Here is a tiny trained network, its code and every weight. The questions are about switching its units off for an input and a target symbol, where a switched-off unit gives its printed mean instead of its output.

import numpy as np


def w(rows, s, z=0):
    codes = np.array(rows[::2]) - 128.0
    scale = np.full(codes.shape[1], s)
    scale[-1] = z or s
    return codes * scale


def norm(h):
    return h / np.sqrt((h * h).mean(-1, keepdims=True) + 1e-5)


def f(y):
    return y / 2 * (1 + np.tanh(0.7978845608 * (y + 0.044715 * y**3)))


def softmax(a):
    e = np.exp(a - a.max(-1, keepdims=True))
    return e / e.sum(-1, keepdims=True)


def log_softmax(a):
    a = a - a.max(-1, keepdims=True)
    return a - np.log(np.exp(a).sum(-1, keepdims=True))


def net(x, mask):
    ids = ['αγδεηθξπστφψω'.index(c) for c in x.split()]
    T = len(ids)
    res = E[ids] + P[:T]
    u = 0
    for l in range(3):
        q, k, v = (norm(res) @ M[l].T for M in (Q, K, V))
        z = softmax(np.where(np.tri(T) > 0, q @ k.T / 2**0.5, -1e9)) @ v
        res = res + np.where(mask[u], z, O[l][:, -1]) @ O[l][:, :-1]
        u += 1
        y = f(norm(res) @ A[l][:, :-1].T + A[l][:, -1])
        res = res + np.where(mask[u : u + 4], y, B[l][:, -1]) @ B[l][:, :-1]
        u += 4
    return log_softmax(norm(res)[-1] @ U[:, :-1].T + U[:, -1])


Q, K, V, O, A, B = {}, {}, {}, {}, {}, {}
E = w([
[139,196,67],'α',
[180,130,105],'γ',
[109,40,139],'δ',
[123,171,170],'ε',
[176,119,81],'η',
[97,74,150],'θ',
[136,254,177],'ξ',
[84,137,132],'π',
[147,83,178],'σ',
[129,122,154],'τ',
[84,124,71],'φ',
[197,84,111],'ψ',
[86,30,77],'ω',
],0.019)
P = w([
[113,93,223],'0',
[100,216,150],'1',
[150,58,134],'2',
[127,194,164],'3',
[41,176,104],'4',
[189,86,123],'5',
[187,126,82],'6',
[94,254,157],'7',
[71,71,161],'8',
[52,66,33],'9',
[122,71,96],'10',
[176,214,225],'11',
[118,134,46],'12',
[115,244,189],'13',
],0.005)
Q[0] = w([
[230,191,176],'0.h1',
[31,165,252],'0.h1',
],0.0046)
K[0] = w([
[113,102,2],'0.h1',
[244,15,101],'0.h1',
],0.0063)
V[0] = w([
[2,86,161],'0.h1',
[130,69,122],'0.h1',
],0.0079)
O[0] = w([
[173,198,2,255],'0.h1',
[92,143,69,185],'0.h1',
],0.007,0.0032)
A[0] = w([
[87,144,179,237],'0.n1',
[228,120,103,202],'0.n2',
[193,158,71,3],'0.n3',
[1,149,103,138],'0.n4',
],0.0079,0.0006)
B[0] = w([
[213,157,96,154],'0.n1',
[104,25,2,183],'0.n2',
[46,134,39,177],'0.n3',
[162,221,207,251],'0.n4',
],0.0077,0.0026)
Q[1] = w([
[117,186,173],'1.h1',
[2,120,141],'1.h1',
],0.0081)
K[1] = w([
[159,64,79],'1.h1',
[253,129,219],'1.h1',
],0.0064)
V[1] = w([
[135,134,246],'1.h1',
[250,117,131],'1.h1',
],0.014)
O[1] = w([
[201,203,137,125],'1.h1',
[77,159,11,7],'1.h1',
],0.012,0.002)
A[1] = w([
[106,246,132,5],'1.n1',
[173,159,48,36],'1.n2',
[133,200,88,35],'1.n3',
[133,142,3,122],'1.n4',
],0.004,0.0014)
B[1] = w([
[64,75,192,159],'1.n1',
[159,2,146,105],'1.n2',
[98,15,225,86],'1.n3',
[141,10,45,253],'1.n4',
],0.0072,0.00056)
Q[2] = w([
[194,78,177],'2.h1',
[3,102,157],'2.h1',
],0.0039)
K[2] = w([
[156,254,95],'2.h1',
[224,146,218],'2.h1',
],0.0026)
V[2] = w([
[42,214,23],'2.h1',
[247,168,78],'2.h1',
],0.015)
O[2] = w([
[2,202,45,4],'2.h1',
[7,46,187,175],'2.h1',
],0.013,0.0022)
A[2] = w([
[168,254,118,95],'2.n1',
[25,81,192,4],'2.n2',
[219,81,164,224],'2.n3',
[197,235,16,72],'2.n4',
],0.0084,0.0011)
B[2] = w([
[56,69,237,194],'2.n1',
[44,34,215,241],'2.n2',
[168,195,12,254],'2.n3',
[146,255,194,247],'2.n4',
],0.0096,0.0036)
U = w([
[62,201,60,83],'α',
[119,73,103,156],'γ',
[254,46,180,236],'δ',
[137,78,206,101],'ε',
[119,77,83,39],'η',
[172,140,170,255],'θ',
[146,210,193,87],'ξ',
[184,203,146,160],'π',
[153,58,168,4],'σ',
[145,102,140,179],'τ',
[158,191,124,42],'φ',
[126,50,103,59],'ψ',
[130,67,145,139],'ω',
],0.0095,0.0046)

Each question gives the input, a string of symbols that net reads in full, and the target symbol t.
The units are the heads (2 rows each of Q, K, V and O) and the neurons (one row each of A and B). Each row of codes is followed by its name. A weight is (code - 128) times the scale printed after its matrix; where a second scale follows, it is the last column's (O, A, B and U).
mask holds one flag per unit, layer by layer, with each layer's heads first. A switched-off unit (its flag False) gives its mean, the last column of its rows in O or B, instead of its output. The means were averaged over made-up inputs and are rounded, as every weight is.
A unit's drop is (log p(t) with every unit on - log p(t) with that unit switched off) / (log p(t) with every unit on - log p(t) with every unit switched off).
The circuit of an input: a set's keep is (log p(t) with only the set's units on - log p(t) with every unit switched off) / (log p(t) with every unit on - log p(t) with every unit switched off). Starting from the 12 units with the biggest drops (on a tie, the unit counted first), units are removed one at a time, each time the one whose removal leaves the highest keep (on an exact tie, the one counted first), for as long as the keep stays at least 0.8.
circuit, biggest first: the units of the circuit, biggest drop first
unit that matters most: the unit with the biggest drop
k most important neurons: the k neurons with the biggest drops, biggest first
top k neurons in layer l: the k neurons of layer l with the biggest drops, biggest first
drop when u is switched off: that unit's drop, to one decimal
input ψ ω φ ξ α θ γ α γ, target α: unit that matters most : 2.h1
input τ θ γ ε τ π α τ ξ σ, target α: circuit, biggest first : (1.h1; 2.h1; 0.n1)
input θ δ γ γ δ φ ε δ τ π, target δ: top 3 neurons in layer 0 : (0.n2; 0.n4; 0.n3)
input τ θ τ α θ ξ θ τ γ α θ θ τ, target α: circuit, biggest first : (2.h1; 0.h1)
input θ δ τ γ θ θ θ δ γ τ ω θ ψ τ, target δ: 3 most important neurons : (0.n4; 0.n2; 0.n3)
input θ σ α ω τ, target δ: 2 most important neurons : (0.n2; 0.n4)
input θ ω θ θ δ δ τ φ α, target δ: circuit, biggest first : (1.h1; 2.h1)
input θ ξ π θ ω γ σ θ ξ, target δ: 4 most important neurons : (0.n1; 0.n2; 0.n4; 2.n4)
input θ η ξ γ γ δ τ θ τ θ τ τ α, target δ: circuit, biggest first : (0.h1; 2.h1)
input τ τ ε θ δ δ ξ τ τ θ φ α, target α: 2 most important neurons : (0.n4; 0.n1)
input θ τ δ π θ ξ γ τ δ π ε, target δ: 2 most important neurons : (0.n1; 0.n2)
input θ δ θ δ η φ ε, target δ: 3 most important neurons : (0.n2; 0.n4; 0.n3)
input θ π δ ω θ ξ, target δ: top 2 neurons in layer 0 : (0.n1; 0.n2)
input θ α δ ξ δ, target δ: unit that matters most : 1.h1
input θ θ γ θ ω, target δ: drop when 0.n3 is switched off : 0.1
input τ δ θ θ ω φ τ α τ γ, target α: drop when 1.n1 is switched off : 0.0
input θ τ σ τ δ, target δ: drop when 2.h1 is switched off : 0.8
input θ π γ θ, target δ: drop when 1.h1 is switched off : 2.1
